(in the rows, 128 means zero)
Here are made-up objects, facts about them, and rows of numbers that follow some of those facts. Name the object behind each unnamed row.

Named rows:
plotreples: [145  95  79  74  79 102 166  86 168 112 125 163 134 156 113 102 120 115
 171 193 128 157 138 148 134 115 126 109 138  99 178  79 186 109 107  68
 104 125 189 116 117 172 113 125 142 132 130 129 124 214 142 155]
brafaste: [ 78 171  84 143 167 111 147  89 165 192 134 161 117 160 190 181 135  79
 169 169  87 122  73 123 182 146  88 124  53 105 178  92 183 123  77  74
  75 130 144 151 104 148  99  70 157 122 172  83 159 186 148 139]
traro: [140 167 162 132 160 146 169 131 170 178 121 168  76 164 157 105 124  81
 115 130 132  94 125  79 154 154 141 110  99 185 150 162 114 124 128 147
  99 152 136 140 183  85 104 142  92 133  97 105 157 136 159  88]
pleklol: [115 109 142  90 121 146 162  87 148 130 139 156  79 101 121 124 134  80
 142 127 161  93 133  98 175 122 114 176 139 161 112 169 165 138  84 133
 150  83 115 170 157 169 113 130 167  56  94  84  99 155 172  98]
travuplos: [137 166 146 143 153 127 154 162 174 102 106 168  81 163 174  93 131 116
 140 130 148 100 143 138  99 152 119 136  68 178 128 118 103 168 129 145
 115 145 143 134 182  87 107 154  90 133 102 120 162 144 153 109]
brozon: [110 156 118  86 101 130 130 146 118 121 137 135 116 160 139  93 102 109
 119 132 152 111 138  90 156 126 140  97 137 158 159 129 105 124 119 136
 127 143 140 124 175  95 110 134  95 124  91 129 137 138 117 117]
traves: [140 145 162  85 122 152 139 132 128 167 133 142  89 163 115 116 100 100
 103 125 141 110 122  83 152 132 155 113 126 185 128 151 106 132 144 149
 103 141 117 151 160  85 124 152  90 123  91 129 141 134 148  93]
fotru: [142 169  80 119 134  97 131  83  97 127 161 151 159 140  97 164 122 108
 124 178  93  93 125  92 101 149  81 117 126 106 153  98 152 126 113 147
 136 120 154 153 103  91 138 160  82  77 101 134 126 176 170 130]
skostis: [ 99 150 117 128 127  98 154 155 100 116 119 123 152 146 185 105 111 158
 144 136 120 119 147 131 156 111 145  98  75 124 127  92 101 140  95  85
 134 115 110 132 177 147 110 152 138 111 165 112 158 147 131 136]
nenil: [129 157 163  96 132 156 131 124 109 183 132 133 101 158 119 139 121  91
 101 122 129 114 114  77 168 138 163 109 102 180 120 151 101 125 133 147
  89 145 113 154 151  82 123 144  86 121  98 117 152 139 146  90]
menom: [154  84  89  63 104 137 134 172 168  96 109 179  89 156 139  95  49  84
 119 193 166 160 157 156  89  94 100  90 144 156 175  95 112 140 150  67
 161 125 181 122 186 176 107 157 104 121 123 136 141 130  97 111]
kagim: [153  88 143  56 148 171 134 157 164 136 112 179  89 161 123  98  51  77
 104 187 159 159 149 149  87 132 117  90 143 168 169 140 124 143 153  81
 152 125 166 158 165 173 118 151  98 124 101 132 157 133  99 104]
disun: [115 128 157 127 145  96 101 171 171 137  88 108 160 122 183 126 135 151
 157 105  79 105 132 152 177 100 159  88  67 106 118 112 142 160 102 145
  75 100 109 110 126  96 104 155 157 104 177  97 129 210 154 155]
vepom: [ 77 104 163  77 100 160 106  85 177 100  92 155  79 109 153 106 132  83
 158 127 159  83 117 157 174  70 144 156 109 136 100 169 184 147  81 147
  89 108 112 135 166 154 114 151 165  56  92 112  85 215 173 123]
pliro: [137  86  84  66  79 129  95 167 180 100  80 179 133 136 139 101 110 105
 174 180 136 109 129 160 174  72  88  84 144 104 180  86 186 128 136 146
  93 119 194  99 139 170 111 159 169 131 100 135  90 218 131 161]
rinorum: [118 112 147  84 117 144 161  85 143 124 144 157  81  95 124 128 134  77
 149 126 164  96 133 101 167 127 107 170 141 166 115 166 164 140  83 133
 150  78 112 178 159 170 119 130 167  46  94  85 102 153 170 103]
sutratu: [109 147 148 129 139 136 127 103 119 185 131 130 113 158 149 177 130  90
 132 137 113 132  97  88 170 132 143 127  67 125 131 132 137 125 116 111
  87 128 117 161 104  96 128  90 123 113 125 112 154 145 145 108]
mutra: [150 166  81  81  92 103 119 108 149 100 158 173 151 120  94  96  68 107
 133 188 138  81 142 146  84 135  82 121 146 116 148  84 145 128 139 148
 161 135 189 120 177  95 136 157  83  92 102 137  97 191 174 134]
vikul: [136 147 155  74 102 145 133 144 149 139 129 156  89 158 103 102  97  93
 103 136 143 104 134  84 150 126 161 108 130 182 125 149 104 127 151 146
 120 144 137 136 173  88 123 157  80 129  97 130 138 142 151  96]
pusta: [144 116  82  65  78 146 125 168 176 102 133 176  87 153 105  94  57 107
 147 179 152 101 143 161  97  80 115 104 145 162 156 101 133 127 149 136
 160 146 190 110 179 162 133 156 101 119  91 136 101 176 131 128]

There are 3 kinds of fact about the objects: Ξ, κ, β.
Ξ (each to the one after it):
stobrinik Ξ dobrumal Ξ skemo Ξ droskol Ξ graskor Ξ dribri Ξ gaplotri
falel Ξ flegrum Ξ rokil Ξ plazar Ξ vikul Ξ dunal Ξ lonam Ξ fenoram
koroban Ξ buske Ξ zunifli Ξ belavon Ξ naplir Ξ plotreples Ξ stenes Ξ trilik Ξ lenu
fostoske Ξ plitil Ξ ribu Ξ meplem Ξ grekin Ξ trezen
brafaste Ξ grastil Ξ klumisi Ξ traro Ξ gragem Ξ travuplos Ξ ludrorom Ξ zizoskul
pures Ξ gopa Ξ vofli Ξ nebram Ξ detras Ξ kleflun Ξ grovem Ξ truze Ξ voflun Ξ pludrustu
liflen Ξ doplem Ξ fuza
fuflol Ξ gruklilor Ξ bitris Ξ fotru Ξ klostopli Ξ brobus Ξ zetobis Ξ mutra Ξ kilor Ξ stepomor
skuplo Ξ meste Ξ dural Ξ butra Ξ fluflifen
lozir Ξ flipel Ξ dila Ξ getik Ξ stabrebu Ξ sunok Ξ kagim Ξ kikunak Ξ skuflovim Ξ menom
pledum Ξ treza Ξ flupe Ξ gruzes Ξ musta
nakestus Ξ rurir Ξ nenil Ξ skostis Ξ lemak Ξ drazen Ξ zuskes Ξ trezepe
zofis Ξ sutratu Ξ drozam Ξ meklon Ξ radi
tropliva Ξ disun Ξ kidibru Ξ zegruflon Ξ gosi Ξ gaflemu Ξ kledru Ξ stupu Ξ pliro Ξ graflim
dridel Ξ puplal Ξ biza
skopul Ξ padrik
flilik Ξ fostis Ξ flafin Ξ traves Ξ brozon Ξ klivam
nuskal Ξ rudrar Ξ plemuk Ξ moske Ξ pama Ξ gaflinan
ploskin Ξ pemo Ξ brizu Ξ kasker Ξ beba Ξ keklek Ξ nebek Ξ bokos Ξ pusta
stobrinik κ dobrumal
graskor κ skemo,gaplotri
pludrustu κ nebram
ludrorom κ klumisi,travuplos,gragem,zizoskul,brafaste
rudrar κ nuskal
stenes κ plotreples,buske
disun κ zegruflon
falel κ flegrum,rokil
trezen κ grekin
grovem κ gopa
getik κ stabrebu
menom κ stabrebu
koroban κ zunifli
buske κ koroban
fostoske κ plitil,ribu
plotreples κ lenu,belavon
brafaste κ ludrorom
brizu κ bokos,kasker
zegruflon κ gosi,gaflemu
musta κ treza
voflun κ nebram
padrik κ skopul
traro κ brafaste
lenu κ zunifli
trezepe κ skostis,zuskes
zunifli κ lenu
dila κ flipel
skuplo κ fluflifen
trilik κ zunifli,stenes
pledum κ gruzes
kilor κ klostopli
travuplos κ zizoskul
pusta κ ploskin
zuskes κ lemak
kasker κ brizu
sutratu κ zofis
zetobis κ mutra
dribri κ droskol
beba κ brizu,pemo
dunal κ flegrum,plazar,lonam
grastil κ travuplos
plemuk κ nuskal
dural κ meste,skuplo
moske κ nuskal
kagim κ menom
klostopli κ gruklilor,bitris
detras κ kleflun,truze
butra κ fluflifen
grekin κ ribu,trezen
pliro κ kledru,gaflemu
meklon κ radi,sutratu,drozam
gosi κ stupu,graflim
naplir κ koroban
gaflemu κ disun
brobus κ gruklilor
fenoram κ dunal,flegrum
plitil κ ribu
meplem κ fostoske
flafin κ traves
zofis κ radi
tropliva κ graflim
droskol κ skemo,gaplotri
kledru κ gaflemu,stupu
flilik κ fostis
flegrum κ rokil
flipel κ stabrebu
ribu κ plitil
plazar κ fenoram
belavon κ lenu
treza κ pledum
drazen κ zuskes,nakestus
gragem κ klumisi,ludrorom
nuskal κ rudrar
kikunak κ getik
stepomor κ fuflol
traves κ klivam,flafin
ploskin κ pusta,brizu
dobrumal κ dribri,graskor
pama κ nuskal,rudrar
lemak κ zuskes
kidibru κ zegruflon,gosi
[gaflinan,rudrar,plemuk,moske,nuskal,pama] β tregro
[pemo,keklek,brizu,pusta,kasker,beba,nebek,bokos,ploskin] β drutom
[stobrinik,graskor,dribri,droskol,gaplotri,skemo,dobrumal] β sosum
[pludrustu,grovem,vofli,truze,pures,voflun,detras,gopa,kleflun,nebram] β kloskifos
[pozovi] β datrel
[klumisi,ludrorom,brafaste,traro,travuplos,grastil,zizoskul,gragem] β pleklol
[stenes,koroban,buske,plotreples,lenu,zunifli,trilik,naplir,belavon] β stato
[disun,zegruflon,pliro,gosi,gaflemu,graflim,tropliva,kledru,stupu,kidibru] β vepom
[falel,rokil,dunal,lonam,fenoram,flegrum,plazar,vikul] β trastas
[trezen,fostoske,grekin,plitil,meplem,ribu] β nutran
[mutra,bitris,fuflol,kilor,zetobis,klostopli,fotru,brobus,gruklilor,stepomor] β fogas
[getik,menom,dila,lozir,sunok,stabrebu,kagim,skuflovim,flipel,kikunak] β trofen
[fuza,doplem,liflen] β skedul
[fafuli] β klugos
[gruzes,musta,pledum,treza,flupe] β vesa
[radi,drozam,sutratu,meklon,zofis] β flistaris
[meste,skuplo,dural,fluflifen,butra] β veplune
[padrik,skopul] β rinorum
[trezepe,skostis,nenil,nakestus,zuskes,rurir,drazen,lemak] β gruflu
[biza,dridel,puplal] β sudre
[fostis,flafin,brozon,flilik,klivam,traves] β lustel
[tagir] β klistuk

Rows to name:
No name comes twice in this set of rows, the named rows included.
[145 100 143  86 119 153  99 175 176 169  85 156 147 153 161 165 138  96
 143 109  88 122  91 155 177 100 152  83 118 112 141 143 182 143 143 150
  67 124 126 127 103  88 103 152 157 126 112 135 102 213 149 150] => kidibru
[142 163  89 106 149  98 160  83  90 106 165 154 144  85  95 153 138  92
 131 171 154  79 136  82  99 152  84 170 144 115 131 160 177 146  74 147
 160  72 121 174 124 131 115 157 164  45  98 116  89 182 180 116] => fogas
[135 113 169 126 150 139 107 168 172 160  78 115 162 151 176 168 138 151
 118  99  83 139 111 128 175 131 170  86  57 128 107 151 162 173 137 146
  70  99 101 152 103  90 107 156 146 120 132  81 144 179 153 143] => tropliva

The same objects again, as new rows of numbers:
Named rows:
dila: [ 98 131 129 123 115 119 118 151 184 163 149  86 115 100 139 177 146  89
  95 106 121 102 116 127 129 107 146 115 151]
nutran: [158 124  95 132 138 126 133 117 121 146 150 166 146 133  62 121  86 130
 127 116 165 118 128 134 142 136 133 143 175]
lemak: [127 132 132 132 122 125 133 129 121 125 123 122 125 124 140 133 131 140
 131 128 114 127 128 123 131 125 125 126 121]
dural: [134 121 139 132 122 131 133 127 135 133 136 118 126 124 147 133 125 132
 128 134 113 135 128 123 132 119 121 124 135]
kledru: [169 105 135 126 173 134 125 154 146  83 144 117 133 137 111 124 137 128
 123 135 123 195 133 123  57 167 106 108  94]
traro: [104 100 142 139 121 129 156 117 147 130 120 145 146 116 147 121 117 125
 129 137 135 123 127 114 131 107 116  97  95]
vikul: [126 132 131 133 123 125 131 127 121 122 124 124 127 123 138 132 130 140
 130 128 115 129 127 123 129 128 125 128 116]
brozon: [126 120 137 132 112 125 124 124 114 110 128 123 136 131 112 129 132 155
 131 119 103 138 124 119 124 132 129 132 109]
pures: [ 94 140 133 110 157 120 112 121 156 184 111 101  89 163 159  94 126  69
 163 149 148 117 160 117 134 117 134 105 136]
klostopli: [127 100 144 114 111 171 103 135  96 116 114 116 134 147 156 116 141 119
  90 151 130 122 121 158 139  91 112 128 147]
brizu: [124 160 119 140 141 120 144 132 127 134 105 130 111 109 182 135 128 130
 133 141 138 111 134 124 142 128 113 128 129]
gosi: [162 114 128 120 184 135 128 160 153  90 134 122 125 133 127 123 142 109
 122 142 139 189 136 131  55 167 104 105 100]
graflim: [158 108 129 119 155 125 115 151 117  57 131 120 144 145  71 125 148 155
 126 119 112 199 129 124  51 184 118 121  68]
kleflun: [ 92 130 135 111 128 111 102 113 121 153 114  95 107 173 103  97 129 113
 171 125 115 130 149 112 127 134 142 119 108]
nakestus: [114 157 117 125 150 125 139 142 144 147 104 128 106 116 188 128 136  93
 126 146 156 106 142 139 134 121 121 119 137]
meklon: [137 114 144 138 110 127 130 121 126 125 143 116 134 126 126 133 125 152
 131 121  95 143 124 116 130 124 119 123 122]
radi: [119 129 130 129 100 117 120 124  91  95 119 123 143 136  89 129 140 173
 133 107  98 140 123 125 124 144 139 141  91]
stabrebu: [ 81 142 115 114 108 108 107 155 158 142 130  92 126 108 106 177 156 109
  97  90 119  95 114 129 124 125 158 128 127]
datrel: [159 121  94 131 139 127 133 117 123 149 156 166 147 134  58 122  85 127
 124 114 166 120 128 138 141 135 136 144 178]
zunifli: [122 170 144 137 133 132 141 115 144 105 118 158 106 111 187 110 151 110
 145 148 149  90 111 112 142 149 140 163 121]

Name these rows:
No name comes twice in this set of rows, the named rows included.
[101 111 137 138 134 129 160 122 160 144 114 147 136 113 171 117 116  98
 126 145 155 110 130 121 133 101 115  91 106] => grastil
[142 137 132 150 127 122 148 124 124 133 126 122 118 110 167 137 119 146
 135 133 109 122 126 114 141 124 111 126 130] => beba
[129 143 123 145 112 112 134 121  91 100 112 125 132 119 122 137 128 179
 139 115  99 126 122 117 136 142 122 140  94] => bokos
[131 168 146 139 138 137 147 118 154 118 123 153 103 107 203 111 147 102
 143 157 152  90 114 111 145 141 135 154 133] => buske
[113  99 155 124 105 115  98 100 113 142 139  85 122 174  73 102 118 149
 171 114  76 152 137  92 124 130 135 122 101] => pludrustu
[101 115 139 128  86 112 109 141 160 139 158  81 135 108  93 179 145 135
  97  87  84 125 101 116 126 119 152 128 126] => kikunak
[118 140 122 124 126 121 127 132 120 122 113 123 125 128 135 129 138 133
 128 127 127 122 132 133 128 131 130 130 118] => drozam
[122 105 137 113 116 172 103 136  98 118 109 119 132 144 167 112 144 108
  90 153 141 115 121 161 138  92 113 129 147] => fotru
[181  92 145 130 158 136 128 146 143  76 157 111 141 139  97 126 134 144
 125 128 102 205 127 116  56 166 104 111  92] => pliro
[131 139 130 148 123 124 142 121 115 118 120 131 124 112 149 137 123 157
 138 128 112 124 122 115 136 133 118 134 110] => keklek
[111 164 110 128 132 111 130 145 122 127 100 111 116 128 159 126 143 122
 125 126 145  97 130 129 131 136 121 129 129] => rokil

The same objects again, as new rows of numbers:
Some objects and their rows:
trezen: [126 143 117 130 121 135 116 143 139 125 101 137 146 151]
bokos: [149 117  92 103 113 114 114 144 178 152  91 134 121 147]
padrik: [ 96 143 132 146 131 139 125 136  99 110 148 133 131  97]
kasker: [129 141 125 141 113 135 127 134 113 114 127 123 144 114]
stato: [168  94 160 121 150 123 151  86 133 136 147 108 111 167]
naplir: [123 139 122 129 114 133 132 132 128 132 114 135 143 128]
trilik: [135 135 104 110  95 128 133 136 163 156  79 144 148 152]
klivam: [133 120 105 113 125 120 118 139 156 142 112 134 118 132]
trofen: [157 120 164 123 153 123 149  50 183 142 157  95 104 157]
kagim: [134 169 118 122  98 123 118 108 191 147 104 120 120 136]
gruzes: [118 122 116 122 138 126 123 134 135 131 133 132 114 116]
truze: [171  70  88  97 110 114 119 213  82 140  73 157 136 168]
voflun: [178  86  92 103  85 116 119 216  77 135  55 155 164 176]
dridel: [ 93 127 132 139 156 137 129 129 102 115 165 133 109  91]
keklek: [136 120 106 112 126 121 120 138 156 142 112 133 118 133]
zuskes: [147 139 108 123  93 126 118 142 145 132  94 126 150 138]
skedul: [161  97 155 122 145 122 146  91 135 135 146 112 111 162]
fuza: [107 124 120 129 143 131 123 135 125 126 144 135 112 106]
droskol: [122 140 127 137 119 132 126 133 115 119 127 127 140 118]
stupu: [154 114  86 113 113 116 115 142 183 153  94 132 130 145]

Name these rows:
No name comes twice in this set of rows, the named rows included.
[135 137 111 118 101 128 129 136 150 144  91 137 146 143] => stenes
[151  89 116 124 114 128 131 205  34 114  99 153 155 148] => detras
[161 136  96 113  83 118 114 147 170 143  72 129 152 154] => pusta
[109 152 126 140 142 147 115 143 131 115 109 143 147 163] => grekin
[106 172 142 142 124 137 129  97 147 126 147 118 113 105] => dila
[113 136 117 119 108 139 149 125 142 155  98 149 147 137] => plotreples
[134 141 120 133 106 132 124 136 123 119 116 124 146 122] => lemak
[124  76 131 133 156 136 140 193   5 102 148 151 126 117] => pures
[123 194 142 135  96 134 128 111 133 142 137 123  65 119] => getik
[ 89 139 167  96 127 137 125 120  61  64 142 109 145  83] => brafaste
[165  87 104 114 100 122 125 210  55 124  76 153 158 162] => grovem
[157 127  89 153 101 128 122 137 165 134 104 123 174 134] => kledru
[111 140 132 140 127 135 128 132 107 116 137 130 137 110] => dural
[144 143  92  99 108 111 109 110 239 164  90 123 114 146] => skuflovim

